Below are the code and all the weights of a small trained network. Each question names an input and a class and asks about switching units off, where a switched-off unit gives its printed mean instead of its output.

import numpy as np


def w(rows, s, z=0):
    codes = np.array(rows[::2]) - 128.0
    scale = np.full(codes.shape[1], s)
    scale[-1] = z or s
    return codes * scale


def f(y):
    return np.maximum(y, 0)


def log_softmax(a):
    a = a - a.max(-1, keepdims=True)
    return a - np.log(np.exp(a).sum(-1, keepdims=True))


def net(x, mask):
    res = np.array(x, float).reshape(1, 2) / 4 @ E
    y = f(res @ A[0][:, :-1].T + A[0][:, -1])
    res = res + np.where(mask, y, B[0][:, -1]) @ B[0][:, :-1]
    return log_softmax(res[-1] @ U[:, :-1].T + U[:, -1])


A, B = {}, {}
E = w([
[83,241,155,90,77,113,249,82,138],'x0',
[172,157,77,27,150,166,136,198,197],'x1',
],0.014)
A[0] = w([
[122,123,199,201,122,68,163,99,102,64],'N0',
[124,140,91,31,194,195,92,168,189,70],'N1',
[108,55,64,131,229,172,1,150,106,95],'N2',
[121,139,99,64,66,221,211,171,225,78],'N3',
[111,78,175,192,147,45,47,55,78,117],'N4',
[224,94,125,162,159,105,68,141,128,186],'N5',
[96,93,91,29,163,147,114,162,197,171],'N6',
[180,161,58,103,165,125,108,109,146,228],'N7',
[164,63,135,172,151,196,26,195,95,82],'N8',
[177,134,1,69,145,130,70,98,193,130],'N9',
[106,35,82,166,222,140,51,178,160,111],'N10',
[125,129,103,99,152,117,122,200,159,75],'N11',
[161,116,100,233,104,78,89,113,6,183],'N12',
[124,131,167,104,86,165,120,87,219,254],'N13',
[226,171,106,117,183,158,91,218,167,115],'N14',
],0.0074,0.011)
B[0] = w([
[39,114,75,87,129,196,115,33,80,179],'N0',
[89,124,100,68,130,151,72,102,132,202],'N1',
[100,215,169,124,124,164,141,107,179,246],'N2',
[54,141,98,82,92,218,125,9,118,202],'N3',
[76,93,67,68,162,118,99,150,74,231],'N4',
[164,153,149,154,167,138,191,134,131,230],'N5',
[126,91,131,106,153,78,99,155,93,220],'N6',
[169,114,137,123,223,71,110,194,77,217],'N7',
[73,212,117,110,124,168,150,104,163,228],'N8',
[112,96,110,89,167,141,119,136,102,206],'N9',
[117,160,126,116,114,166,188,105,175,239],'N10',
[62,108,80,70,86,192,109,40,69,158],'N11',
[141,129,77,89,206,68,99,165,85,246],'N12',
[122,106,162,163,203,39,180,178,163,226],'N13',
[96,97,111,46,169,124,107,101,110,210],'N14',
],0.011,0.014)
U = w([
[92,70,87,96,137,137,31,121,82,71],'0',
[104,202,145,118,110,149,206,99,172,105],'1',
[157,61,146,133,171,56,124,252,129,254],'2',
[170,91,130,150,95,141,70,150,173,70],'3',
[132,109,146,138,64,198,81,121,128,96],'4',
[158,87,125,151,74,187,98,133,140,87],'5',
],0.019,0.0094)

Each question gives the input, the list of numbers given to net, and the class t.
The units are the neurons (one row each of A and B). Each row of codes is followed by its name. A weight is (code - 128) times the scale printed after its matrix; where a second scale follows, it is the last column's (A, B and U).
mask holds one flag per neuron, in row order. A switched-off neuron (its flag False) gives its mean, the last column of its row in B, instead of its output. The means were averaged over made-up inputs and are rounded, as every weight is.
A unit's drop is (log p(t) with every unit on - log p(t) with that unit switched off) / (log p(t) with every unit on - log p(t) with every unit switched off).
The circuit of an input: a set's keep is (log p(t) with only the set's units on - log p(t) with every unit switched off) / (log p(t) with every unit on - log p(t) with every unit switched off). Starting from the 12 units with the biggest drops (on a tie, the unit counted first), units are removed one at a time, each time the one whose removal leaves the highest keep (on an exact tie, the one counted first), for as long as the keep stays at least 0.8.
units of the circuit, in order: the units of the circuit, biggest drop first
unit that matters most: the unit with the biggest drop
k most important neurons: the k neurons with the biggest drops, biggest first
drop of u: that unit's drop, to one decimal
input [-8,6], class 1: units of the circuit, in order => (N2)
input [-2,-3], class 2: units of the circuit, in order => (N3 N1)
input [-3,0], class 2: units of the circuit, in order => (N3 N0)
input [3,2], class 2: units of the circuit, in order => (N8 N0)
input [8,-8], class 0: 2 most important neurons => (N0 N2)
input [4,4], class 0: 2 most important neurons => (N3 N2)
input [3,3], class 2: 2 most important neurons => (N2 N8)
input [-5,4], class 1: 2 most important neurons => (N2 N10)
input [2,-3], class 2: 2 most important neurons => (N3 N1)
input [8,8], class 0: drop of N3 => 0.4
input [-6,-5], class 1: drop of N10 => 0.3
input [-3,-2], class 2: drop of N12 => 0.1
input [-5,-4], class 1: drop of N10 => 0.2
input [3,-6], class 0: unit that matters most => N0
